Below are the code and all the weights of a small trained network. Each question names an input and a target symbol and asks about switching units off, where a switched-off unit gives its printed mean instead of its output.

import numpy as np


def w(rows, s, z=0):
    codes = np.array(rows[::2]) - 128.0
    scale = np.full(codes.shape[1], s)
    scale[-1] = z or s
    return codes * scale


def f(y):
    return np.maximum(y, 0)


def softmax(a):
    e = np.exp(a - a.max(-1, keepdims=True))
    return e / e.sum(-1, keepdims=True)


def log_softmax(a):
    a = a - a.max(-1, keepdims=True)
    return a - np.log(np.exp(a).sum(-1, keepdims=True))


def net(x, mask):
    ids = ['ΔΣΨΩαβημ'.index(c) for c in x.split()]
    T = len(ids)
    res = E[ids] + P[:T]
    r = res
    for j in range(3):
        rows = slice(3 * j, 3 * j + 3)
        q, k, v = (r @ M[0][rows].T for M in (Q, K, V))
        z = softmax(np.where(np.tri(T) > 0, q @ k.T / 3**0.5, -1e9)) @ v
        o = O[0][rows]
        res = res + np.where(mask[j], z, o[:, -1]) @ o[:, :-1]
    y = f(res @ A[0][:, :-1].T + A[0][:, -1])
    res = res + np.where(mask[3:15], y, B[0][:, -1]) @ B[0][:, :-1]
    return log_softmax(res[-1] @ U[:, :-1].T + U[:, -1])


Q, K, V, O, A, B = {}, {}, {}, {}, {}, {}
E = w([
[86,242,128],'Δ',
[146,110,189],'Σ',
[129,224,122],'Ψ',
[120,85,95],'Ω',
[70,132,135],'α',
[181,118,243],'β',
[25,148,145],'η',
[53,158,4],'μ',
],0.015)
P = w([
[156,83,2],'0',
[115,157,131],'1',
[118,156,137],'2',
[127,149,142],'3',
[124,151,143],'4',
[124,160,147],'5',
[131,166,146],'6',
],0.012)
Q[0] = w([
[73,55,164],'h0',
[125,173,123],'h0',
[143,96,97],'h0',
[41,174,117],'h1',
[161,37,148],'h1',
[134,137,252],'h1',
[165,152,136],'h2',
[43,181,155],'h2',
[115,206,101],'h2',
],0.017)
K[0] = w([
[62,36,198],'h0',
[132,196,151],'h0',
[184,110,124],'h0',
[154,82,29],'h1',
[66,135,189],'h1',
[208,45,198],'h1',
[110,120,86],'h2',
[183,129,56],'h2',
[254,133,91],'h2',
],0.014)
V[0] = w([
[126,104,163],'h0',
[142,138,77],'h0',
[204,188,88],'h0',
[101,81,124],'h1',
[114,79,154],'h1',
[32,180,139],'h1',
[141,146,88],'h2',
[187,169,149],'h2',
[253,75,105],'h2',
],0.014)
O[0] = w([
[129,172,121,32],'h0',
[100,84,86,182],'h0',
[87,102,149,224],'h0',
[244,211,106,131],'h1',
[188,182,157,60],'h1',
[153,108,44,125],'h1',
[150,98,124,255],'h2',
[71,121,99,67],'h2',
[84,94,166,104],'h2',
],0.011,0.0039)
A[0] = w([
[84,216,217,64],'n0',
[33,130,105,118],'n1',
[137,200,123,107],'n2',
[190,75,126,37],'n3',
[98,139,204,215],'n4',
[179,71,117,174],'n5',
[53,118,97,144],'n6',
[194,174,202,3],'n7',
[146,32,108,83],'n8',
[173,124,244,59],'n9',
[212,89,235,82],'n10',
[224,162,116,152],'n11',
],0.011,0.0039)
B[0] = w([
[157,32,116,255],'n0',
[149,148,147,227],'n1',
[203,113,79,167],'n2',
[84,139,112,141],'n3',
[203,137,158,247],'n4',
[2,212,171,165],'n5',
[117,149,151,217],'n6',
[44,106,105,195],'n7',
[182,176,218,179],'n8',
[77,93,34,232],'n9',
[86,179,80,211],'n10',
[243,161,156,199],'n11',
],0.0079,0.0091)
U = w([
[132,60,215,3],'Δ',
[125,121,156,144],'Σ',
[49,171,230,202],'Ψ',
[123,122,74,91],'Ω',
[121,48,143,81],'α',
[79,22,49,133],'β',
[117,132,179,214],'η',
[2,180,58,144],'μ',
],0.011,0.0028)

Each question gives the input, a string of symbols that net reads in full, and the target symbol t.
The units are the heads (3 rows each of Q, K, V and O) and the neurons (one row each of A and B). Each row of codes is followed by its name. A weight is (code - 128) times the scale printed after its matrix; where a second scale follows, it is the last column's (O, A, B and U).
mask holds one flag per unit, heads first, then neurons. A switched-off unit (its flag False) gives its mean, the last column of its rows in O or B, instead of its output. The means were averaged over made-up inputs and are rounded, as every weight is.
A unit's drop is (log p(t) with every unit on - log p(t) with that unit switched off) / (log p(t) with every unit on - log p(t) with every unit switched off).
The circuit of an input: a set's keep is (log p(t) with only the set's units on - log p(t) with every unit switched off) / (log p(t) with every unit on - log p(t) with every unit switched off). Starting from the 12 units with the biggest drops (on a tie, the unit counted first), units are removed one at a time, each time the one whose removal leaves the highest keep (on an exact tie, the one counted first), for as long as the keep stays at least 0.8.
units of the circuit, in order: the units of the circuit, biggest drop first
unit that matters most: the unit with the biggest drop
top k neurons: the k neurons with the biggest drops, biggest first
which heads matter: for each layer, one digit per head in row order, 1 if its drop is at least 0.15 and else 0, layers parted by /
input η η μ Δ, target Ω: units of the circuit, in order	(h2; h1)
input β η α α, target Δ: units of the circuit, in order	(n0; h1)
input β Ψ μ Ψ Σ Ψ, target Δ: units of the circuit, in order	(n0; h2; h1; n4)
input Ψ Ψ η α, target Ψ: units of the circuit, in order	(n0; n9)
input Ω Δ Ψ Ω, target Ψ: unit that matters most	n8
input Σ Δ η η Ω, target Ω: units of the circuit, in order	(h2; h0)
input β Ψ Ω Ψ β η Δ, target Δ: units of the circuit, in order	(n0; h2; h1)
input α η Σ Ψ β η Ω, target Ω: units of the circuit, in order	(h2; h0; h1)
input Ψ Ψ Δ η, target Ψ: which heads matter	011
input β β α β Σ β, target β: top 3 neurons	(n9; n0; n7)
input β μ η, target Δ: units of the circuit, in order	(n0; h1; h2; n4)
input β β η Ψ Σ β Ψ, target Δ: units of the circuit, in order	(n0; h2; h1)
input Ω β μ η, target β: top 3 neurons	(n0; n9; n7)
input Ψ μ α, target Ψ: top 4 neurons	(n0; n9; n8; n6)
input α α Δ μ β, target μ: top 3 neurons	(n10; n9; n7)
input μ Ω β Ψ β Ω Σ, target β: which heads matter	010
input α β Σ, target β: unit that matters most	n9
input β Δ Ψ Σ β, target β: which heads matter	010
input Ω β Ω Δ, target β: which heads matter	011
input Ω η β β Ω η α, target β: unit that matters most	n9
input Ω β μ Ω, target μ: which heads matter	010
input α β Ψ μ Ψ Ω, target μ: top 2 neurons	(n0; n4)
input μ μ η Σ, target μ: top 2 neurons	(n10; n7)
input Ω μ Ψ η, target β: top 2 neurons	(n9; n0)
